Here is a tiny trained network, its code and every weight. The questions are about switching its units off for an input and a target symbol, where a switched-off unit gives its printed mean instead of its output.

import numpy as np


def w(rows, s, z=0):
    codes = np.array(rows[::2]) - 128.0
    scale = np.full(codes.shape[1], s)
    scale[-1] = z or s
    return codes * scale


def norm(h):
    return h / np.sqrt((h * h).mean(-1, keepdims=True) + 1e-5)


def f(y):
    return np.maximum(y, 0)


def softmax(a):
    e = np.exp(a - a.max(-1, keepdims=True))
    return e / e.sum(-1, keepdims=True)


def log_softmax(a):
    a = a - a.max(-1, keepdims=True)
    return a - np.log(np.exp(a).sum(-1, keepdims=True))


def net(x, mask):
    ids = ['αγδεζηλμψ'.index(c) for c in x.split()]
    T = len(ids)
    res = E[ids] + P[:T]
    r = norm(res)
    for j in range(3):
        rows = slice(2 * j, 2 * j + 2)
        q, k, v = (r @ M[0][rows].T for M in (Q, K, V))
        z = softmax(np.where(np.tri(T) > 0, q @ k.T / 2**0.5, -1e9)) @ v
        o = O[0][rows]
        res = res + np.where(mask[j], z, o[:, -1]) @ o[:, :-1]
    y = f(norm(res) @ A[0][:, :-1].T + A[0][:, -1])
    res = res + np.where(mask[3:11], y, B[0][:, -1]) @ B[0][:, :-1]
    return log_softmax(norm(res)[-1] @ U[:, :-1].T + U[:, -1])


Q, K, V, O, A, B = {}, {}, {}, {}, {}, {}
E = w([
[34,153,100,56,88,86,68,186,134,121,129,124],'α',
[78,105,60,192,96,111,144,188,181,132,143,82],'γ',
[12,129,168,68,208,77,115,131,162,74,45,86],'δ',
[161,188,197,160,72,95,107,89,137,174,163,104],'ε',
[119,147,189,94,169,33,146,117,177,175,41,143],'ζ',
[135,82,139,60,98,114,201,176,85,120,89,24],'η',
[66,59,188,107,40,158,120,54,134,161,39,81],'λ',
[118,62,189,86,160,184,98,163,161,62,159,206],'μ',
[120,119,77,136,104,26,153,15,95,38,202,122],'ψ',
],0.011)
P = w([
[191,121,125,167,5,30,86,122,136,56,76,188],'0',
[187,147,84,135,128,128,52,108,180,66,118,77],'1',
[119,186,132,140,127,129,79,177,144,47,74,104],'2',
[180,87,150,184,90,40,125,157,52,78,113,162],'3',
[179,149,101,128,178,120,88,80,181,103,152,77],'4',
[97,185,129,138,154,142,92,175,120,92,102,110],'5',
[149,101,145,171,141,63,127,141,39,109,131,170],'6',
[139,136,142,85,160,124,115,91,199,127,179,99],'7',
[76,188,133,126,165,156,116,169,114,129,117,118],'8',
[133,102,133,153,168,75,147,124,47,147,142,196],'9',
[116,132,136,71,158,146,147,99,202,179,193,105],'10',
[67,187,123,124,173,182,145,161,112,174,133,131],'11',
[110,94,122,141,188,99,165,114,50,182,159,208],'12',
[87,103,168,38,166,135,156,89,238,196,220,118],'13',
],0.014)
Q[0] = w([
[64,118,141,144,142,92,123,162,161,147,148,166],'head 0',
[141,116,157,143,105,83,125,154,18,146,94,201],'head 0',
[107,185,132,146,140,112,92,165,161,132,137,79],'head 1',
[82,104,141,174,87,4,134,187,26,185,106,171],'head 1',
[183,155,162,141,84,148,132,174,164,109,134,64],'head 2',
[102,90,166,176,127,61,147,140,14,108,110,163],'head 2',
],0.013)
K[0] = w([
[92,126,129,104,202,173,151,143,122,217,183,177],'head 0',
[162,141,194,28,139,172,144,92,76,178,119,109],'head 0',
[136,229,96,142,142,92,103,160,144,140,131,81],'head 1',
[98,112,138,73,179,233,191,135,141,253,170,155],'head 1',
[167,149,127,176,132,146,65,169,91,90,101,72],'head 2',
[65,135,137,135,170,134,184,87,83,163,204,119],'head 2',
],0.011)
V[0] = w([
[214,217,148,124,58,138,90,121,114,96,111,144],'head 0',
[109,152,130,147,148,115,135,111,189,166,91,196],'head 0',
[133,142,159,139,192,168,127,188,165,97,220,198],'head 1',
[36,91,156,177,70,170,83,68,136,120,143,129],'head 1',
[137,184,126,156,136,162,103,179,112,100,34,121],'head 2',
[92,225,65,95,155,132,146,19,155,1,183,77],'head 2',
],0.0067)
O[0] = w([
[85,166,139,89,206,221,234,77,81,223,137,174,159],'head 0',
[214,154,191,155,125,156,64,154,42,158,139,80,120],'head 0',
[123,74,90,155,2,147,140,92,96,177,69,123,4],'head 1',
[102,70,162,159,133,163,43,105,56,16,234,202,179],'head 1',
[134,67,69,131,102,161,22,129,107,199,163,101,223],'head 2',
[100,54,118,246,81,26,228,113,65,209,204,158,239],'head 2',
],0.0061,0.0028)
A[0] = w([
[108,114,153,123,114,116,113,157,63,176,7,169,60],'neuron 0',
[105,95,121,56,124,156,107,130,155,148,170,71,67],'neuron 1',
[234,78,121,70,155,119,158,109,160,164,191,161,210],'neuron 2',
[133,146,144,103,172,92,120,109,87,122,116,221,149],'neuron 3',
[164,121,154,112,104,130,115,46,169,153,150,142,38],'neuron 4',
[138,126,96,93,108,120,77,78,166,180,205,180,90],'neuron 5',
[101,194,106,137,99,164,139,153,115,69,149,160,4],'neuron 6',
[107,130,162,150,21,168,112,100,85,151,41,149,29],'neuron 7',
],0.011,0.0047)
B[0] = w([
[178,195,121,170,53,199,143,93,231,111,144,181,225],'neuron 0',
[95,49,171,140,82,113,199,59,135,165,203,131,231],'neuron 1',
[62,107,123,165,68,80,156,125,151,69,108,213,254],'neuron 2',
[121,85,105,142,145,145,139,157,90,162,134,42,248],'neuron 3',
[156,176,155,162,118,174,178,144,161,57,178,9,175],'neuron 4',
[124,175,124,38,112,180,88,186,166,255,52,156,237],'neuron 5',
[112,190,114,78,143,111,141,16,71,82,154,80,151],'neuron 6',
[76,19,81,97,206,167,111,117,115,99,83,192,191],'neuron 7',
],0.0089,0.0063)
U = w([
[157,129,117,62,138,97,74,136,70,243,101,139,237],'α',
[94,206,88,113,80,106,110,73,133,76,193,134,41],'γ',
[149,52,91,190,72,95,47,188,187,118,152,33,84],'δ',
[150,83,131,146,106,221,211,131,115,160,151,4,69],'ε',
[223,205,202,191,125,142,115,150,180,156,179,153,200],'ζ',
[42,140,156,110,150,72,173,211,161,119,2,81,42],'η',
[152,86,175,102,237,124,82,138,113,119,187,75,252],'λ',
[111,77,115,157,147,188,113,132,170,104,120,224,95],'μ',
[163,84,157,181,122,44,181,105,64,151,163,163,199],'ψ',
],0.0058,0.0029)

Each question gives the input, a string of symbols that net reads in full, and the target symbol t.
The units are the heads (2 rows each of Q, K, V and O) and the neurons (one row each of A and B). Each row of codes is followed by its name. A weight is (code - 128) times the scale printed after its matrix; where a second scale follows, it is the last column's (O, A, B and U).
mask holds one flag per unit, heads first, then neurons. A switched-off unit (its flag False) gives its mean, the last column of its rows in O or B, instead of its output. The means were averaged over made-up inputs and are rounded, as every weight is.
A unit's drop is (log p(t) with every unit on - log p(t) with that unit switched off) / (log p(t) with every unit on - log p(t) with every unit switched off).
The circuit of an input: a set's keep is (log p(t) with only the set's units on - log p(t) with every unit switched off) / (log p(t) with every unit on - log p(t) with every unit switched off). Starting from all 11 units, units are removed one at a time, each time the one whose removal leaves the highest keep (on an exact tie, the one counted first), for as long as the keep stays at least 0.8.
units of the circuit, in order: the units of the circuit, biggest drop first
most important unit: the unit with the biggest drop
k most important neurons: the k neurons with the biggest drops, biggest first
which heads matter: for each layer, one digit per head in row order, 1 if its drop is at least 0.15 and else 0, layers parted by /
input ζ γ γ λ λ μ ε γ α α γ λ δ, target λ: which heads matter	010
input ε ψ μ δ γ ζ ε γ μ λ η, target ψ: most important unit	neuron 1
input α λ ζ γ γ μ ζ μ ζ δ γ ζ ζ, target ζ: units of the circuit, in order	(neuron 0; head 0)
input ε δ ε γ λ α η ε η η, target η: units of the circuit, in order	(head 2; head 1)
input γ η ψ γ ε ε ψ η η α ε δ α, target ε: units of the circuit, in order	(neuron 3; head 2; neuron 0; head 1)
input ζ γ ε, target α: which heads matter	101
input λ μ ε η μ γ η α δ ψ η λ γ, target λ: units of the circuit, in order	(head 2; head 1; neuron 2; neuron 0)
input μ λ ε γ λ ε η, target λ: which heads matter	011
input γ ε η μ ψ ε γ ε η λ, target λ: units of the circuit, in order	(head 1; head 2; neuron 3)
input η γ ζ, target ζ: which heads matter	000
input α ζ λ ζ μ λ λ μ γ α, target μ: units of the circuit, in order	(head 1; neuron 7; neuron 0)
input λ ζ ε μ ζ γ η, target η: which heads matter	111
input η μ γ γ ζ, target η: which heads matter	000
input ψ λ δ α δ δ δ α η η δ λ ζ, target λ: units of the circuit, in order	(head 1; head 2; neuron 3)
input ζ α α γ, target γ: 3 most important neurons	(neuron 6; neuron 5; neuron 3)
input ζ ζ α μ ε α γ, target ε: units of the circuit, in order	(head 0; head 2; neuron 3)
input α α μ ζ η α μ λ ψ γ ε ψ μ, target ψ: most important neuron	(neuron 5)
input ζ γ α γ ε γ δ, target ε: units of the circuit, in order	(neuron 3; neuron 0; neuron 2)
input η γ γ ε, target ε: which heads matter	101
input η ψ α α γ η α, target η: which heads matter	111
input ζ ζ λ α η, target ψ: most important unit	neuron 2
input ψ ζ ε γ δ μ ε, target μ: which heads matter	010
input ψ γ ε ζ ε η λ ψ ε γ γ δ α, target δ: which heads matter	111
input γ α α γ, target γ: which heads matter	101
input η λ ζ ε, target λ: which heads matter	011
input δ ζ ε η ζ ψ ζ η λ ε, target λ: units of the circuit, in order	(head 2; neuron 3; head 1)
input μ ε μ δ λ ψ μ ε η δ μ γ, target δ: units of the circuit, in order	(head 0)
